[[116 137 143]
 [104 130 126]
 [142 137 140]]
->
[[104 130 126]
 [142 137 140]
 [116 137 143]]

[[145 122 148 111 141 125 118 113 129]
 [132 145 135 105 142 113 127 100 120]
 [128 128 128 128 128 128 128 128 128]]
->
[[128 128 128 128 128 128 128 128 128]
 [132 145 135 105 142 113 127 100 120]
 [145 122 148 111 141 125 118 113 129]]

[[112 105 104 140 111 131 128 138 120 130]
 [111 109 111 138 115 131 126 132 122 127]
 [116 122 135 137 128 135 127 129 130 129]
 [123 112 108 133 114 127 129 136 121 130]]
->
[[112 105 104 140 111 131 128 138 120 130]
 [123 112 108 133 114 127 129 136 121 130]
 [111 109 111 138 115 131 126 132 122 127]
 [116 122 135 137 128 135 127 129 130 129]]

[[137 130 142 138 121 132 108 143]
 [119 133 128 130 135 140 130 128]
 [111 134 118 129 140 128 135 135]
 [124 128 134 131 132 138 136 121]
 [135 106 112 139 119 121 125 121]
 [134 131 126 117 129 133 129 132]
 [127 109 123 129 115 123 133 129]
 [131 126 132 125 129 126 134 122]]
->
[[135 106 112 139 119 121 125 121]
 [111 134 118 129 140 128 135 135]
 [127 109 123 129 115 123 133 129]
 [134 131 126 117 129 133 129 132]
 [119 133 128 130 135 140 130 128]
 [131 126 132 125 129 126 134 122]
 [124 128 134 131 132 138 136 121]
 [137 130 142 138 121 132 108 143]]

[[128 132 127 114 122 123 122 148 129 128 128 126 124]
 [128 119 136 107 140 157 141 127 128 128 128 128 115]
 [129 120 126 124 114 122 111 121 128 125 128 125 134]
 [127 125 120 124 114 122 116 114 127 129 128 129 131]
 [128 122 153 137 138 119 124 119 128 124 129 126 128]
 [128 135 150 137 138 111 126 134 129 127 128 129 131]
 [128 116 138 120 147 129 137 110 128 126 128 126 129]]
->
[[127 125 120 124 114 122 116 114 127 129 128 129 131]
 [129 120 126 124 114 122 111 121 128 125 128 125 134]
 [128 132 127 114 122 123 122 148 129 128 128 126 124]
 [128 119 136 107 140 157 141 127 128 128 128 128 115]
 [128 116 138 120 147 129 137 110 128 126 128 126 129]
 [128 135 150 137 138 111 126 134 129 127 128 129 131]
 [128 122 153 137 138 119 124 119 128 124 129 126 128]]

[[131 126 129 124 127]
 [132 127 131 125 127]
 [128 128 127 129 129]
 [142 116 139 115 121]
 [154 104 151 103 118]
 [128 129 128 128 129]]
->
[[128 128 127 129 129]
 [128 129 128 128 129]
 [131 126 129 124 127]
 [132 127 131 125 127]
 [142 116 139 115 121]
 [154 104 151 103 118]]

[[128 126 112]
 [128 150 109]
 [129 155 127]
 [128 152 150]
 [127 104 105]
 [130 133 140]
 [127 111 135]
 [127 110 156]]
->
[[127 104 105]
 [128 150 109]
 [128 126 112]
 [129 155 127]
 [127 111 135]
 [130 133 140]
 [128 152 150]
 [127 110 156]]

[[130 129 128 130 128 125 118 131 127 129 128 130]
 [128 128 132 125 130 126 124 127 127 127 124 124]
 [141 124 141 140 126 132 102 126 132 152 133 130]
 [123 129 131 122 130 128 127 130 127 121 122 126]
 [136 123 138 127 133 123 110 131 120 143 123 128]
 [134 130 124 135 123 129 131 127 131 134 135 129]]
->
[[134 130 124 135 123 129 131 127 131 134 135 129]
 [130 129 128 130 128 125 118 131 127 129 128 130]
 [123 129 131 122 130 128 127 130 127 121 122 126]
 [128 128 132 125 130 126 124 127 127 127 124 124]
 [136 123 138 127 133 123 110 131 120 143 123 128]
 [141 124 141 140 126 132 102 126 132 152 133 130]]

[[138 140 146 141 111 112 140 114]
 [101 152 122 139 132 128 122 146]
 [106 111 150 108 130 137 140 114]]
->
[[101 152 122 139 132 128 122 146]
 [138 140 146 141 111 112 140 114]
 [106 111 150 108 130 137 140 114]]
---
[[118 123 119 124 105]
 [104 152 140 156 115]
 [155 140 151 108 132]]
->
[[118 123]
 [104 152]
 [155 140]]

[[132 127 153]
 [142 116 140]
 [120 124 118]
 [124 135 122]]
->
[[132 127]
 [142 116]
 [120 124]]

[[113 130 153]
 [123 129 143]
 [115 134 148]]
->
[[113 130]
 [123 129]
 [115 134]]

[[120 114 108 129 129]
 [129 123 128 121 155]
 [125 147 127 112 117]]
->
[[120 114]
 [129 123]
 [125 147]]

[[129 123 133 127 131]
 [129 128 133 126 135]
 [132 104 122 141 117]
 [128 128 131 129 128]
 [128 121 111 142 137]]
->
[[129 123]
 [129 128]
 [132 104]]

[[147 143]
 [114 106]
 [102 101]
 [102 102]]
->
[[147 143]
 [114 106]
 [102 101]]

[[129 130 113]
 [129 129 100]
 [127 119 126]]
->
[[129 130]
 [129 129]
 [127 119]]

[[147 138 133]
 [145 141 137]
 [144 137 135]
 [150 136 136]
 [140 140 132]]
->
[[147 138]
 [145 141]
 [144 137]]

[[135 120 150 134]
 [116 120 121 139]
 [135 129 119 140]
 [124 158 111 136]
 [134 117 110 129]]
->
[[135 120]
 [116 120]
 [135 129]]
---
[[125 138 140 129 121 128 128 131 128 129 128 136 104 124]
 [132 140 132 127 147 128 128 127 128 127 129 139 128 127]
 [123 112 114 128 120 128 128 136 128 128 127 114 127 138]
 [131 118 146 127 107 128 128 125 128 128 129 120 133 117]
 [133 128 109 129 140 128 128 120 128 128 129 126 125 136]]
->
[[124 125 138 140 129 121 128 128 131 128 129 128 136 104]
 [127 132 140 132 127 147 128 128 127 128 127 129 139 128]
 [138 123 112 114 128 120 128 128 136 128 128 127 114 127]
 [117 131 118 146 127 107 128 128 125 128 128 129 120 133]
 [136 133 128 109 129 140 128 128 120 128 128 129 126 125]]

[[122 134 114]
 [129 143 106]]
->
[[114 122 134]
 [106 129 143]]

[[148 131 124 128 128]
 [154 121 121 101 154]]
->
[[128 148 131 124 128]
 [154 154 121 121 101]]

[[122 120 132 126 129 127 124 113]
 [119 150 131 121 129 132 112 144]
 [126 134 127 139 126 129 150 120]
 [126 142 131 136 126 125 123 134]
 [129 140 128 132 117 131 138 127]
 [128 127 125 138 125 128 131 126]
 [131 110 130 127 130 131 129 127]]
->
[[113 122 120 132 126 129 127 124]
 [144 119 150 131 121 129 132 112]
 [120 126 134 127 139 126 129 150]
 [134 126 142 131 136 126 125 123]
 [127 129 140 128 132 117 131 138]
 [126 128 127 125 138 125 128 131]
 [127 131 110 130 127 130 131 129]]

[[122 125 125 130 114 126 146 125 157 130]
 [134 147 112 115 130 143 117 137 133 102]]
->
[[130 122 125 125 130 114 126 146 125 157]
 [102 134 147 112 115 130 143 117 137 133]]

[[108 134 136 115 130]
 [111 135 145 122 128]
 [114 135 148 125 128]
 [123 139 151 131 129]
 [110 134 143 120 128]]
->
[[130 108 134 136 115]
 [128 111 135 145 122]
 [128 114 135 148 125]
 [129 123 139 151 131]
 [128 110 134 143 120]]
